Below are the code and all the weights of a small trained network. Each question names an input and a target symbol and asks about switching units off, where a switched-off unit gives its printed mean instead of its output.

import numpy as np


def w(rows, s, z=0):
    codes = np.array(rows[::2]) - 128.0
    scale = np.full(codes.shape[1], s)
    scale[-1] = z or s
    return codes * scale


def norm(h):
    return h / np.sqrt((h * h).mean(-1, keepdims=True) + 1e-5)


def f(y):
    return np.maximum(y, 0)


def softmax(a):
    e = np.exp(a - a.max(-1, keepdims=True))
    return e / e.sum(-1, keepdims=True)


def log_softmax(a):
    a = a - a.max(-1, keepdims=True)
    return a - np.log(np.exp(a).sum(-1, keepdims=True))


def net(x, mask):
    ids = ['ΘΛΣβγδεζμξπω'.index(c) for c in x.split()]
    T = len(ids)
    res = E[ids] + P[:T]
    u = 0
    for l in range(2):
        q, k, v = (norm(res) @ M[l].T for M in (Q, K, V))
        z = softmax(np.where(np.tri(T) > 0, q @ k.T / 2**0.5, -1e9)) @ v
        res = res + np.where(mask[u], z, O[l][:, -1]) @ O[l][:, :-1]
        u += 1
        y = f(norm(res) @ A[l][:, :-1].T + A[l][:, -1])
        res = res + np.where(mask[u : u + 8], y, B[l][:, -1]) @ B[l][:, :-1]
        u += 8
    return log_softmax(norm(res)[-1] @ U[:, :-1].T + U[:, -1])


Q, K, V, O, A, B = {}, {}, {}, {}, {}, {}
E = w([
[154,125,54,87,212,101,189,71,200],'Θ',
[166,160,35,124,76,92,113,113,101],'Λ',
[214,104,120,187,111,198,197,144,118],'Σ',
[105,100,110,103,155,206,185,196,83],'β',
[125,165,137,118,227,94,133,135,49],'γ',
[72,106,165,69,133,168,133,1,74],'δ',
[151,52,182,118,100,171,70,74,214],'ε',
[73,121,152,73,40,48,207,92,140],'ζ',
[106,209,190,184,108,163,131,86,118],'μ',
[53,221,92,59,122,170,129,95,169],'ξ',
[159,98,126,38,99,136,56,171,130],'π',
[116,130,194,107,172,107,152,158,221],'ω',
],0.0068)
P = w([
[106,34,35,222,156,104,76,225,99],'0',
[121,210,150,24,199,194,219,82,127],'1',
[112,197,164,8,207,198,231,81,140],'2',
[106,214,144,14,201,189,238,75,137],'3',
[108,222,134,6,208,199,224,62,144],'4',
[112,217,148,23,198,202,218,78,128],'5',
[119,206,140,14,206,192,214,68,123],'6',
],0.0021)
Q[0] = w([
[153,161,120,43,154,158,190,85,148],'L0H1',
[82,41,139,254,71,44,16,234,80],'L0H1',
],0.0069)
K[0] = w([
[42,51,69,241,142,80,53,171,128],'L0H1',
[227,199,205,3,119,177,205,73,133],'L0H1',
],0.0069)
V[0] = w([
[14,255,83,100,207,115,138,114,113],'L0H1',
[167,66,73,87,155,75,112,46,236],'L0H1',
],0.0038)
O[0] = w([
[179,171,152,2,62,184,179,199,143,183],'L0H1',
[41,193,68,174,103,183,119,186,142,254],'L0H1',
],0.0045,0.0022)
A[0] = w([
[147,145,148,84,112,105,176,131,125,65],'L0N1',
[145,172,217,171,87,121,93,140,99,112],'L0N2',
[137,77,154,117,126,86,42,185,185,113],'L0N3',
[101,92,151,104,68,155,118,104,53,96],'L0N4',
[40,90,113,161,156,149,46,126,137,39],'L0N5',
[109,99,132,180,196,14,70,47,147,24],'L0N6',
[239,142,221,56,136,103,154,69,106,2],'L0N7',
[113,103,176,84,3,156,75,146,95,54],'L0N8',
],0.0041,0.0028)
B[0] = w([
[147,187,121,139,104,144,111,120,101,187],'L0N1',
[146,77,113,170,106,131,120,79,180,160],'L0N2',
[107,110,160,70,162,185,131,155,100,161],'L0N3',
[131,116,125,104,203,103,156,96,152,172],'L0N4',
[144,208,149,141,91,174,81,127,93,159],'L0N5',
[74,162,141,85,167,134,77,87,19,168],'L0N6',
[196,255,112,196,128,126,125,82,170,251],'L0N7',
[112,141,189,110,122,148,148,59,92,167],'L0N8',
],0.0049,0.0023)
Q[1] = w([
[134,26,115,196,78,10,38,255,132],'L1H1',
[83,232,82,96,166,218,154,54,129],'L1H1',
],0.0071)
K[1] = w([
[242,239,144,11,123,186,254,82,181],'L1H1',
[94,56,107,201,131,65,50,211,133],'L1H1',
],0.0072)
V[1] = w([
[49,95,168,73,198,249,94,175,167],'L1H1',
[169,148,60,123,166,108,22,253,46],'L1H1',
],0.0039)
O[1] = w([
[127,124,164,160,229,14,3,125,111,248],'L1H1',
[137,23,59,115,45,119,8,66,182,165],'L1H1',
],0.0047,0.0015)
A[1] = w([
[140,2,97,89,196,131,145,226,138,56],'L1N1',
[204,119,162,119,124,80,50,56,169,82],'L1N2',
[74,45,56,139,66,173,156,92,145,2],'L1N3',
[220,95,87,220,156,141,146,210,186,155],'L1N4',
[73,99,130,172,200,52,31,107,140,80],'L1N5',
[138,96,250,150,126,195,87,109,147,41],'L1N6',
[187,85,68,61,22,171,134,63,162,4],'L1N7',
[190,192,180,67,146,162,235,112,108,94],'L1N8',
],0.0054,0.0049)
B[1] = w([
[42,152,21,163,181,142,205,102,155,134],'L1N1',
[73,105,56,130,178,150,195,194,132,167],'L1N2',
[136,92,254,61,130,38,174,122,129,140],'L1N3',
[153,190,181,27,119,145,149,54,110,154],'L1N4',
[188,126,195,147,42,173,204,178,183,195],'L1N5',
[81,84,26,143,131,47,98,119,126,135],'L1N6',
[100,182,125,233,161,31,120,189,65,155],'L1N7',
[117,27,99,188,113,102,40,163,105,255],'L1N8',
],0.0057,0.006)
U = w([
[167,125,49,105,209,97,181,87,183,114],'Θ',
[155,154,8,181,73,76,91,149,76,25],'Λ',
[239,111,158,117,86,193,184,116,92,233],'Σ',
[58,50,86,178,125,211,206,208,78,12],'β',
[124,151,156,162,231,66,97,174,22,55],'γ',
[90,91,169,79,154,156,126,10,67,169],'δ',
[121,14,113,158,94,139,56,106,186,168],'ε',
[75,115,166,90,44,34,191,130,108,172],'ζ',
[113,191,171,254,98,157,93,88,141,117],'μ',
[60,211,89,61,106,194,115,130,158,167],'ξ',
[178,98,159,18,94,129,34,173,95,252],'π',
[135,132,251,110,150,106,161,203,223,23],'ω',
],0.0081,0.0015)

Each question gives the input, a string of symbols that net reads in full, and the target symbol t.
The units are the heads (2 rows each of Q, K, V and O) and the neurons (one row each of A and B). Each row of codes is followed by its name. A weight is (code - 128) times the scale printed after its matrix; where a second scale follows, it is the last column's (O, A, B and U).
mask holds one flag per unit, layer by layer, with each layer's heads first. A switched-off unit (its flag False) gives its mean, the last column of its rows in O or B, instead of its output. The means were averaged over made-up inputs and are rounded, as every weight is.
A unit's drop is (log p(t) with every unit on - log p(t) with that unit switched off) / (log p(t) with every unit on - log p(t) with every unit switched off).
The circuit of an input: a set's keep is (log p(t) with only the set's units on - log p(t) with every unit switched off) / (log p(t) with every unit on - log p(t) with every unit switched off). Starting from the 12 units with the biggest drops (on a tie, the unit counted first), units are removed one at a time, each time the one whose removal leaves the highest keep (on an exact tie, the one counted first), for as long as the keep stays at least 0.8.
circuit, biggest first: the units of the circuit, biggest drop first
k most important neurons: the k neurons with the biggest drops, biggest first
top k neurons in layer l: the k neurons of layer l with the biggest drops, biggest first
drop when u is switched off: that unit's drop, to one decimal
input ω μ Θ, target ω: circuit, biggest first => (L1H1, L1N5, L0N3)
input μ Σ π, target Σ: circuit, biggest first => (L0H1, L1H1)
input Θ β ζ δ δ β, target ξ: circuit, biggest first => (L0H1, L1N8, L1H1)
input Θ Λ Λ Σ, target ξ: top 2 neurons in layer 1 => (L1N4, L1N5)
input ω β γ δ β μ, target ω: top 2 neurons in layer 0 => (L0N3, L0N7)
input Λ γ Θ, target ζ: circuit, biggest first => (L1H1, L1N3, L1N7)
input ζ δ μ, target β: circuit, biggest first => (L1H1, L1N8)
input β μ γ ξ Σ β, target Θ: circuit, biggest first => (L1H1, L0H1, L1N1)
input β Λ ζ π, target Θ: circuit, biggest first => (L0H1, L1N2, L0N7)
input β γ ω Θ μ, target Θ: circuit, biggest first => (L0H1, L1N2, L1H1, L1N8)
input Λ μ Σ, target ζ: 3 most important neurons => (L1N3, L1N7, L0N7)
input ξ μ δ ω, target π: circuit, biggest first => (L0H1, L1N8)
input μ π μ ζ, target Σ: most important neuron => (L0N7)
input Λ Λ π π ζ β, target ζ: 3 most important neurons => (L1N3, L1N7, L1N8)
input Σ ε δ Θ π Λ ζ, target δ: circuit, biggest first => (L0H1, L0N6)
input π Σ ω δ β ω Θ, target ε: circuit, biggest first => (L1H1)
input ω δ ζ π π Θ ζ, target ω: 2 most important neurons => (L1N5, L0N3)
input γ μ π Λ ζ ζ, target Λ: circuit, biggest first => (L1N7, L1H1)
input ε Σ μ μ Θ, target μ: circuit, biggest first => (L0H1, L1N5)
input Θ Θ Θ π ξ ε, target ξ: circuit, biggest first => (L0H1)
input β Θ μ δ, target Θ: 2 most important neurons => (L1N2, L0N7)
input Λ ζ ξ, target ζ: 2 most important neurons => (L1N3, L1N7)
input δ Λ ε Θ, target γ: top 2 neurons in layer 1 => (L1N8, L1N5)
input μ ε δ Λ, target Σ: drop when L0N7 is switched off => 0.1
input ξ ζ μ ε, target π: drop when L1N2 is switched off => -0.1
input ζ δ Θ δ Θ ζ Θ, target β: drop when L1H1 is switched off => 1.0
input Θ π π δ, target ξ: drop when L1N4 is switched off => 0.0
input μ μ Λ, target Σ: most important neuron => (L0N2)
